[[139 130  99 127 124 112 111 131 130]
 [137 135 123 114 127 140 111 121 118]
 [127 134 136 118 106 141 134 122 126]
 [116 123 138 145 146 117 136 135 135]
 [137 139 107 113 116 126 106 122 125]
 [141 126 122 124 136 134 116 129 124]
 [124 130 130 122 124 129 122 116 106]
 [112 132 149 128 131 131 132 117 115]]
|
[[139 130  99 127 124 112 111 131 130]
 [127 134 136 118 106 141 134 122 126]
 [137 139 107 113 116 126 106 122 125]
 [124 130 130 122 124 129 122 116 106]]

[[121 130]
 [123 154]
 [118 132]
 [126 110]
 [125 124]
 [139 116]
 [115 129]
 [127 134]
 [124 127]]
|
[[121 130]
 [118 132]
 [125 124]
 [115 129]
 [124 127]]

[[131 148 101 106 117]
 [148 141 124 140 149]
 [152 154 145 117 130]
 [131 148 113 149 154]
 [112 120 115 119 118]
 [131 105 135 154 119]
 [113 131 138 118 131]
 [128 108 157 123 115]
 [108 157 138 124 153]
 [116 150 152 126 147]]
|
[[131 148 101 106 117]
 [152 154 145 117 130]
 [112 120 115 119 118]
 [113 131 138 118 131]
 [108 157 138 124 153]]

[[117 138 141 150 136 123 131 108 119]
 [133 136 112 127 130 137 111 141 137]
 [116 128 142 135 137 129 139 118 126]
 [121 137 125 121 138 129 138 122 116]
 [122 136 144 132 133 135 145 117 118]
 [125 133 127 132 130 124 133 117 119]
 [116 114 138 133 132 117 134 121 132]
 [125 137 133 120 138 144 129 137 138]
 [132 131 124 134 126 131 117 130 134]
 [135 130 110 109 129 134 123 146 131]]
|
[[117 138 141 150 136 123 131 108 119]
 [116 128 142 135 137 129 139 118 126]
 [122 136 144 132 133 135 145 117 118]
 [116 114 138 133 132 117 134 121 132]
 [132 131 124 134 126 131 117 130 134]]

[[120 141 128]
 [150 144 132]]
|
[[120 141 128]]

[[143 123 142 117]
 [106 151 115 133]
 [122 122 116 142]
 [141 115 138 130]
 [128 137 132 109]
 [139 136 139 111]
 [119 131 136 133]
 [129 118 130 138]
 [118 115 117 128]
 [122 129 125 148]
 [145 133 138 119]]
|
[[143 123 142 117]
 [122 122 116 142]
 [128 137 132 109]
 [119 131 136 133]
 [118 115 117 128]
 [145 133 138 119]]

[[126 110 102]
 [109 107 143]]
|
[[126 110 102]]

[[130 123 120 131 138 137 127 120]
 [133 116 146 131 127 131 114 134]
 [127 135 115 126 129 128 136 121]
 [121 138 103 119 151 138 138 111]
 [122 132 137 131 114 117 132 144]
 [126 121 123 136 135 134 135 126]
 [132 122 141 128 131 133 115 130]
 [120 131 111 134 129 125 142 126]
 [130 137 137 121 113 116 126 136]
 [123 122 121 140 129 129 133 131]
 [127 110 136 145 125 130 128 136]]
|
[[130 123 120 131 138 137 127 120]
 [127 135 115 126 129 128 136 121]
 [122 132 137 131 114 117 132 144]
 [132 122 141 128 131 133 115 130]
 [130 137 137 121 113 116 126 136]
 [127 110 136 145 125 130 128 136]]

[[115 140 156 118 106]
 [129 128 133 124 140]]
|
[[115 140 156 118 106]]
---
[[130 130 136  99 124]
 [130 135 124 128 124]
 [130 123 131 127 127]
 [124 116 134 146 133]
 [107 125 122 140 138]
 [107 124 126 134 133]
 [104 134 126 143 128]
 [135 150 129 100 120]
 [135 118 116 143 140]
 [103 125 119 141 130]
 [114 131 122 133 119]
 [131 124 126 129 128]]
|
[[130 130 130 124 107 107 104 135 135 103 114 131]
 [130 135 123 116 125 124 134 150 118 125 131 124]
 [136 124 131 134 122 126 126 129 116 119 122 126]
 [ 99 128 127 146 140 134 143 100 143 141 133 129]
 [124 124 127 133 138 133 128 120 140 130 119 128]]

[[152 117 129 128 123 111 112 140 124]
 [110 135 127 130 123 104 106 152 136]
 [147 141 129 128 128 118 117 138 153]]
|
[[152 110 147]
 [117 135 141]
 [129 127 129]
 [128 130 128]
 [123 123 128]
 [111 104 118]
 [112 106 117]
 [140 152 138]
 [124 136 153]]

[[145 139 150]
 [100 128 127]
 [141 133 141]
 [134 118 111]
 [137 118 107]
 [135 122 110]
 [137 129 135]
 [136 123 118]
 [130 130 139]
 [135 118 107]]
|
[[145 100 141 134 137 135 137 136 130 135]
 [139 128 133 118 118 122 129 123 130 118]
 [150 127 141 111 107 110 135 118 139 107]]

[[125 136 137 145 149 134 143 117]
 [122 148 104 138 119 119 120 148]
 [110 152 117 137 103 124 132 150]
 [121 117 128 134 117 140 107 151]
 [116 112 108 105 142 105 137 135]]
|
[[125 122 110 121 116]
 [136 148 152 117 112]
 [137 104 117 128 108]
 [145 138 137 134 105]
 [149 119 103 117 142]
 [134 119 124 140 105]
 [143 120 132 107 137]
 [117 148 150 151 135]]

[[133 124 132 134 121 130 121 120 129 104 141 120 102 136 108 141]
 [116 115 123 131 130 119 129 121 125 118 136 126 115 131 123 135]]
|
[[133 116]
 [124 115]
 [132 123]
 [134 131]
 [121 130]
 [130 119]
 [121 129]
 [120 121]
 [129 125]
 [104 118]
 [141 136]
 [120 126]
 [102 115]
 [136 131]
 [108 123]
 [141 135]]

[[108 136 149 140 133 121 120 120 119 140 130 137 138 113 133 147]
 [132 129 121 117 138 142 145 149 134 109 130 147 115 132 131 119]
 [120 110 122 112 141 146 145 147 124 112 133 135 119 128 126 128]
 [146 139 110 135 109 119 132 113 124 139 131 115 135 143 114 129]
 [150 142 107 132 114 119 131 117 125 140 132 112 130 138 114 127]]
|
[[108 132 120 146 150]
 [136 129 110 139 142]
 [149 121 122 110 107]
 [140 117 112 135 132]
 [133 138 141 109 114]
 [121 142 146 119 119]
 [120 145 145 132 131]
 [120 149 147 113 117]
 [119 134 124 124 125]
 [140 109 112 139 140]
 [130 130 133 131 132]
 [137 147 135 115 112]
 [138 115 119 135 130]
 [113 132 128 143 138]
 [133 131 126 114 114]
 [147 119 128 129 127]]
---
[[134 137 129 137 121 128 121 119 134 138 137 131 151 128 141 124]
 [138 139 148 130 144 138 126 130 139 142 124 125 127 141 145 122]
 [116 126 137 119 136 130 130 145 116 140 131 132 121 132 124 120]
 [124 128 120 115 128 140 118 131 132 134 123 146 117 119 112 134]
 [133 118 131 136 139 120 119 139 118 125 113 132 133 124 130 113]]
|
[[124 134 137 129 137 121 128 121 119 134 138 137 131 151 128 141]
 [122 138 139 148 130 144 138 126 130 139 142 124 125 127 141 145]
 [120 116 126 137 119 136 130 130 145 116 140 131 132 121 132 124]
 [134 124 128 120 115 128 140 118 131 132 134 123 146 117 119 112]
 [113 133 118 131 136 139 120 119 139 118 125 113 132 133 124 130]]

[[137 122 126 132 130 155 139 113 127]
 [137 114 129 125 130 154 130 128 123]
 [132 124 123 138 126 151 123 135 147]]
|
[[127 137 122 126 132 130 155 139 113]
 [123 137 114 129 125 130 154 130 128]
 [147 132 124 123 138 126 151 123 135]]

[[124 141 132 124 132 119 130 136 123 135 114 123 133 122]
 [134 122 139 131 118 137 124 134 114 131 136 147 123 148]
 [145 141 133 123 124 104 133 132 148 130 105 144 126 144]]
|
[[122 124 141 132 124 132 119 130 136 123 135 114 123 133]
 [148 134 122 139 131 118 137 124 134 114 131 136 147 123]
 [144 145 141 133 123 124 104 133 132 148 130 105 144 126]]

[[142 141 118 148 146 146 144 148 107 109 125]
 [136 140 111 143 133 139 104 151 107 145 145]
 [113 110 147 145 106 108 106 106 142 147 140]
 [108 122 149 107 107 108 113 147 149 146 141]]
|
[[125 142 141 118 148 146 146 144 148 107 109]
 [145 136 140 111 143 133 139 104 151 107 145]
 [140 113 110 147 145 106 108 106 106 142 147]
 [141 108 122 149 107 107 108 113 147 149 146]]

[[136 106 118]
 [116 132 137]]
|
[[118 136 106]
 [137 116 132]]

[[104 106 150 153]
 [151 150 109 121]
 [142 134 112 108]
 [102 119 151 149]
 [130 148 113 128]
 [157 133 106 105]
 [151 152 105 105]
 [133 154 150 137]
 [150 130 139 126]
 [105 124 154 148]
 [118 106 137 130]
 [108 109 120 141]]
|
[[153 104 106 150]
 [121 151 150 109]
 [108 142 134 112]
 [149 102 119 151]
 [128 130 148 113]
 [105 157 133 106]
 [105 151 152 105]
 [137 133 154 150]
 [126 150 130 139]
 [148 105 124 154]
 [130 118 106 137]
 [141 108 109 120]]
